Below are the code and all the weights of a small trained network. Each question names an input and a class and asks about switching units off, where a switched-off unit gives its printed mean instead of its output.

import numpy as np


def w(rows, s, z=0):
    codes = np.array(rows[::2]) - 128.0
    scale = np.full(codes.shape[1], s)
    scale[-1] = z or s
    return codes * scale


def f(y):
    return y / 2 * (1 + np.tanh(0.7978845608 * (y + 0.044715 * y**3)))


def log_softmax(a):
    a = a - a.max(-1, keepdims=True)
    return a - np.log(np.exp(a).sum(-1, keepdims=True))


def net(x, mask):
    res = np.array(x, float).reshape(1, 7) / 4 @ E
    y = f(res @ A[0][:, :-1].T + A[0][:, -1])
    res = res + np.where(mask, y, B[0][:, -1]) @ B[0][:, :-1]
    return log_softmax(res[-1] @ U[:, :-1].T + U[:, -1])


A, B = {}, {}
E = w([
[61,80,169,111,154,51,49,222,178,42,13],'x0',
[252,237,181,84,160,168,88,221,135,105,160],'x1',
[95,53,59,61,229,213,130,167,169,76,199],'x2',
[179,46,138,71,119,22,107,174,34,182,205],'x3',
[90,131,194,132,254,177,89,96,86,224,100],'x4',
[145,166,19,43,116,116,41,62,139,183,67],'x5',
[146,136,163,194,155,69,57,56,251,116,219],'x6',
],0.0059)
A[0] = w([
[92,111,98,80,99,147,205,141,69,138,74,41],'N1',
[226,242,133,103,92,170,104,225,166,79,170,158],'N2',
[138,116,81,120,145,176,161,107,122,144,193,48],'N3',
[135,156,179,244,45,120,127,81,103,189,61,150],'N4',
[134,139,100,152,114,157,179,71,93,170,207,64],'N5',
[176,160,83,143,116,166,216,115,82,184,187,84],'N6',
[202,57,164,94,145,48,110,96,153,141,202,187],'N7',
[159,176,116,174,106,166,178,78,121,178,207,21],'N8',
[107,133,184,195,161,121,205,172,133,117,148,46],'N9',
[120,105,212,177,134,149,186,153,138,111,170,32],'N10',
[152,234,204,162,75,112,119,147,121,171,106,49],'N11',
[80,76,63,108,194,250,140,161,198,100,182,64],'N12',
[182,143,49,55,126,84,29,67,113,148,121,79],'N13',
[94,99,31,124,3,97,210,100,163,44,142,166],'N14',
[116,87,147,95,127,109,91,105,59,170,172,132],'N15',
[116,70,84,78,190,185,115,143,148,102,203,54],'N16',
[103,94,175,188,130,165,227,130,133,82,162,71],'N17',
[26,57,90,196,85,100,203,52,96,142,73,114],'N18',
[135,155,166,196,144,69,53,55,249,116,235,70],'N19',
[130,207,107,156,121,182,204,79,90,147,202,4],'N20',
[134,176,34,85,130,137,26,77,133,156,87,34],'N21',
[100,87,194,186,135,122,107,189,155,61,59,125],'N22',
[40,133,180,168,243,178,89,79,84,221,94,215],'N23',
[115,149,114,91,97,177,207,194,50,135,91,48],'N24',
[91,224,96,239,121,244,158,90,228,83,56,72],'N25',
[67,45,88,201,113,99,134,49,186,159,139,76],'N26',
[138,93,208,169,124,102,183,177,79,119,188,84],'N27',
],0.0063,0.0034)
B[0] = w([
[94,213,194,164,155,194,224,134,43,81,96,171],'N1',
[157,95,240,63,222,138,156,114,145,232,196,237],'N2',
[166,134,126,95,120,79,68,169,152,91,87,153],'N3',
[200,173,36,86,70,22,55,88,94,110,160,223],'N4',
[116,87,128,88,152,140,63,184,156,88,73,178],'N5',
[122,100,115,93,158,127,82,225,190,93,79,194],'N6',
[95,170,89,178,149,144,171,199,61,164,113,198],'N7',
[96,99,125,84,144,126,66,212,179,31,44,179],'N8',
[87,174,76,74,23,186,188,8,216,143,88,148],'N9',
[48,181,75,61,35,216,180,43,236,187,111,148],'N10',
[199,194,127,35,125,59,64,79,94,96,149,173],'N11',
[223,208,55,84,81,5,61,47,66,84,146,203],'N12',
[43,160,72,110,36,203,200,126,185,169,126,187],'N13',
[231,46,191,182,197,115,170,162,199,216,175,230],'N14',
[107,91,134,157,119,124,131,167,122,170,170,163],'N15',
[217,230,57,99,36,38,110,19,61,85,125,170],'N16',
[129,164,111,65,65,147,155,105,175,198,162,167],'N17',
[154,188,237,6,203,106,91,100,126,118,161,239],'N18',
[109,245,130,229,189,178,230,172,36,41,7,227],'N19',
[74,80,107,64,135,158,38,206,171,58,79,182],'N20',
[45,146,112,75,39,236,192,79,254,172,104,180],'N21',
[73,128,93,48,110,122,78,185,190,92,116,196],'N22',
[248,52,147,212,133,69,194,182,211,181,141,254],'N23',
[150,217,122,238,145,153,203,141,64,82,52,181],'N24',
[66,91,28,242,140,82,112,233,34,253,249,251],'N25',
[108,208,212,43,209,168,167,126,87,107,154,193],'N26',
[52,150,25,114,24,182,155,97,200,212,160,162],'N27',
],0.0061,0.0074)
U = w([
[48,162,77,85,2,242,178,22,249,176,118,62],'0',
[214,201,59,93,46,11,35,39,57,53,142,47],'1',
[108,226,157,204,193,209,233,158,27,28,27,97],'2',
[89,73,73,174,120,105,117,208,81,208,208,255],'3',
[57,71,138,61,150,95,17,223,231,24,33,168],'4',
[156,150,247,50,238,169,121,63,137,162,198,100],'5',
[222,40,146,195,144,93,186,151,208,186,144,146],'6',
[111,18,196,237,140,185,38,37,131,66,161,55],'7',
],0.0072,0.0052)

Each question gives the input, the list of numbers given to net, and the class t.
The units are the neurons (one row each of A and B). Each row of codes is followed by its name. A weight is (code - 128) times the scale printed after its matrix; where a second scale follows, it is the last column's (A, B and U).
mask holds one flag per neuron, in row order. A switched-off neuron (its flag False) gives its mean, the last column of its row in B, instead of its output. The means were averaged over made-up inputs and are rounded, as every weight is.
A unit's drop is (log p(t) with every unit on - log p(t) with that unit switched off) / (log p(t) with every unit on - log p(t) with every unit switched off).
The circuit of an input: a set's keep is (log p(t) with only the set's units on - log p(t) with every unit switched off) / (log p(t) with every unit on - log p(t) with every unit switched off). Starting from the 12 units with the biggest drops (on a tie, the unit counted first), units are removed one at a time, each time the one whose removal leaves the highest keep (on an exact tie, the one counted first), for as long as the keep stays at least 0.8.
circuit, biggest first: the units of the circuit, biggest drop first
unit that matters most: the unit with the biggest drop
k most important neurons: the k neurons with the biggest drops, biggest first
drop when u is switched off: that unit's drop, to one decimal
input [-4,-7,-4,-4,-8,3,-2], class 6: unit that matters most	N14
input [-5,-6,7,7,2,-2,6], class 1: 2 most important neurons	[N16, N12]
input [5,-3,5,-1,4,6,3], class 0: circuit, biggest first	[N21, N13]
input [5,4,-2,5,-8,-2,-8], class 2: 4 most important neurons	[N24, N1, N23, N25]
input [2,-7,-6,-5,3,-4,-3], class 5: 4 most important neurons	[N18, N26, N12, N16]
input [4,0,8,-7,-6,6,-4], class 1: 2 most important neurons	[N12, N16]
input [6,-5,6,-1,4,0,-3], class 1: circuit, biggest first	[N12, N16]
input [-4,4,-5,2,-4,-5,4], class 0: 2 most important neurons	[N27, N10]
input [6,-2,-7,7,-4,-3,-6], class 1: 3 most important neurons	[N25, N4, N19]
input [-6,6,-1,-4,-8,7,0], class 6: 2 most important neurons	[N2, N14]
input [-3,0,2,6,8,-4,-7], class 6: 3 most important neurons	[N23, N19, N25]
input [-8,-4,6,5,3,6,6], class 4: circuit, biggest first	[N5, N8, N3]
input [2,6,5,2,-3,-1,-5], class 5: 2 most important neurons	[N2, N19]
input [5,-1,-7,-4,-8,-4,-6], class 6: circuit, biggest first	[N14]
input [7,2,-5,1,8,-2,-2], class 6: 2 most important neurons	[N23, N20]
input [7,-8,8,8,8,5,2], class 1: 4 most important neurons	[N16, N12, N25, N14]
input [5,5,2,-3,-8,6,-4], class 6: circuit, biggest first	[N14, N2]
input [-6,-3,-1,1,8,6,-8], class 2: 3 most important neurons	[N1, N24, N14]
input [7,4,-5,-8,8,-8,-8], class 0: 2 most important neurons	[N9, N10]
input [4,-4,3,2,3,-4,2], class 0: 2 most important neurons	[N25, N14]
input [5,-2,-2,-3,-2,3,-7], class 2: unit that matters most	N1
input [-7,0,-6,-6,6,0,-3], class 4: circuit, biggest first	[N20, N8]
input [4,6,2,2,-2,7,5], class 0: circuit, biggest first	[N13, N21]
input [-8,2,-1,7,7,-8,4], class 0: drop when N9 is switched off	0.2
input [-6,5,-3,4,-1,0,-3], class 4: drop when N20 is switched off	0.1
input [-6,3,7,-8,-8,6,0], class 3: drop when N2 is switched off	0.1
input [7,-2,8,-7,2,8,-6], class 0: unit that matters most	N21
